Here is a tiny trained network, its code and every weight. The questions are about switching its units off for an input and a target symbol, where a switched-off unit gives its printed mean instead of its output.

import numpy as np


def w(rows, s, z=0):
    codes = np.array(rows[::2]) - 128.0
    scale = np.full(codes.shape[1], s)
    scale[-1] = z or s
    return codes * scale


def norm(h):
    return h / np.sqrt((h * h).mean(-1, keepdims=True) + 1e-5)


def f(y):
    return y / 2 * (1 + np.tanh(0.7978845608 * (y + 0.044715 * y**3)))


def softmax(a):
    e = np.exp(a - a.max(-1, keepdims=True))
    return e / e.sum(-1, keepdims=True)


def log_softmax(a):
    a = a - a.max(-1, keepdims=True)
    return a - np.log(np.exp(a).sum(-1, keepdims=True))


def net(x, mask):
    ids = ['ΓΛΣΦΩαβδεηθμξπτ'.index(c) for c in x.split()]
    T = len(ids)
    res = E[ids] + P[:T]
    r = norm(res)
    for j in range(3):
        rows = slice(2 * j, 2 * j + 2)
        q, k, v = (r @ M[0][rows].T for M in (Q, K, V))
        z = softmax(np.where(np.tri(T) > 0, q @ k.T / 2**0.5, -1e9)) @ v
        o = O[0][rows]
        res = res + np.where(mask[j], z, o[:, -1]) @ o[:, :-1]
    y = f(norm(res) @ A[0][:, :-1].T + A[0][:, -1])
    res = res + np.where(mask[3:11], y, B[0][:, -1]) @ B[0][:, :-1]
    return log_softmax(norm(res)[-1] @ U[:, :-1].T + U[:, -1])


Q, K, V, O, A, B = {}, {}, {}, {}, {}, {}
E = w([
[140,64,151,173],'Γ',
[53,124,141,149],'Λ',
[133,177,130,141],'Σ',
[143,162,121,156],'Φ',
[119,155,158,188],'Ω',
[142,199,104,135],'α',
[186,108,80,109],'β',
[99,128,117,95],'δ',
[119,49,178,174],'ε',
[2,112,84,107],'η',
[49,89,191,101],'θ',
[169,136,150,70],'μ',
[120,174,201,165],'ξ',
[135,138,99,79],'π',
[111,123,86,80],'τ',
],0.024)
P = w([
[157,37,58,67],'0',
[143,3,90,133],'1',
[142,38,91,125],'2',
[102,106,142,145],'3',
[90,144,147,167],'4',
[96,137,160,160],'5',
[64,120,187,161],'6',
],0.0066)
Q[0] = w([
[228,177,235,89],'H0',
[169,133,202,202],'H0',
[11,120,94,134],'H1',
[149,144,137,85],'H1',
[153,51,47,195],'H2',
[243,95,115,69],'H2',
],0.012)
K[0] = w([
[243,124,216,159],'H0',
[195,138,179,176],'H0',
[30,144,40,242],'H1',
[133,76,122,183],'H1',
[76,115,47,57],'H2',
[255,70,112,114],'H2',
],0.0098)
V[0] = w([
[146,60,190,39],'H0',
[43,185,68,54],'H0',
[127,202,95,178],'H1',
[123,45,94,249],'H1',
[1,165,219,64],'H2',
[192,43,196,110],'H2',
],0.0083)
O[0] = w([
[64,157,179,135,73],'H0',
[178,201,60,50,76],'H0',
[208,74,141,109,126],'H1',
[160,254,135,143,255],'H1',
[96,111,66,127,130],'H2',
[76,203,174,69,105],'H2',
],0.0089,0.0049)
A[0] = w([
[136,83,39,104,87],'N0',
[129,109,134,170,104],'N1',
[76,102,164,127,129],'N2',
[34,142,90,165,119],'N3',
[139,131,179,229,149],'N4',
[124,201,158,133,170],'N5',
[68,153,73,70,254],'N6',
[156,160,51,246,132],'N7',
],0.012,0.0028)
B[0] = w([
[79,235,60,128,154],'N0',
[92,113,78,161,157],'N1',
[171,72,68,81,160],'N2',
[100,61,144,58,183],'N3',
[149,254,114,144,254],'N4',
[14,118,149,141,156],'N5',
[220,132,225,144,186],'N6',
[108,10,182,148,226],'N7',
],0.0095,0.009)
U = w([
[130,131,77,162,65],'Γ',
[55,185,193,164,168],'Λ',
[144,94,86,160,158],'Σ',
[149,152,16,165,62],'Φ',
[143,130,160,127,3],'Ω',
[255,146,188,194,215],'α',
[139,156,151,135,112],'β',
[187,161,154,111,64],'δ',
[186,80,114,116,12],'ε',
[75,33,228,42,205],'η',
[137,129,135,136,63],'θ',
[101,112,120,125,55],'μ',
[122,129,133,117,39],'ξ',
[44,240,170,184,80],'π',
[30,101,56,24,252],'τ',
],0.0097,0.0042)

Each question gives the input, a string of symbols that net reads in full, and the target symbol t.
The units are the heads (2 rows each of Q, K, V and O) and the neurons (one row each of A and B). Each row of codes is followed by its name. A weight is (code - 128) times the scale printed after its matrix; where a second scale follows, it is the last column's (O, A, B and U).
mask holds one flag per unit, heads first, then neurons. A switched-off unit (its flag False) gives its mean, the last column of its rows in O or B, instead of its output. The means were averaged over made-up inputs and are rounded, as every weight is.
A unit's drop is (log p(t) with every unit on - log p(t) with that unit switched off) / (log p(t) with every unit on - log p(t) with every unit switched off).
The circuit of an input: a set's keep is (log p(t) with only the set's units on - log p(t) with every unit switched off) / (log p(t) with every unit on - log p(t) with every unit switched off). Starting from all 11 units, units are removed one at a time, each time the one whose removal leaves the highest keep (on an exact tie, the one counted first), for as long as the keep stays at least 0.8.
circuit, biggest first: the units of the circuit, biggest drop first
top k neurons: the k neurons with the biggest drops, biggest first
which heads matter: for each layer, one digit per head in row order, 1 if its drop is at least 0.15 and else 0, layers parted by /
drop when u is switched off: that unit's drop, to one decimal
input μ Φ Φ, target τ: which heads matter : 010
input β Φ Φ α, target α: circuit, biggest first : (H1; N7)
input Ω ε ε τ Γ Φ β, target π: circuit, biggest first : (H2; N5; H1)
input Γ ε ε, target π: circuit, biggest first : (H1; H2)
input θ Φ η Γ Φ Λ, target η: top 2 neurons : (N6; N3)
input θ π δ μ, target η: circuit, biggest first : (H1)
input Γ ε Φ τ Φ Λ, target η: circuit, biggest first : (N6; N3; H0; N4)
input Γ ξ Φ, target π: circuit, biggest first : (H2; N5)
input Φ θ Γ β β, target π: which heads matter : 101
input α θ θ ε Φ, target η: top 2 neurons : (N7; N3)
input θ θ Φ, target η: which heads matter : 000
input Γ ε Φ, target π: which heads matter : 001
input Φ Φ ε, target α: which heads matter : 001
input ε ε α, target Λ: top neuron : (N5)
input μ ε Φ, target τ: top 3 neurons : (N6; N7; N2)
input ε Γ Φ Γ, target π: drop when H1 is switched off : 0.2
input ε θ μ, target η: drop when H1 is switched off : 0.4
input ε Γ ε, target Λ: drop when H0 is switched off : 0.1
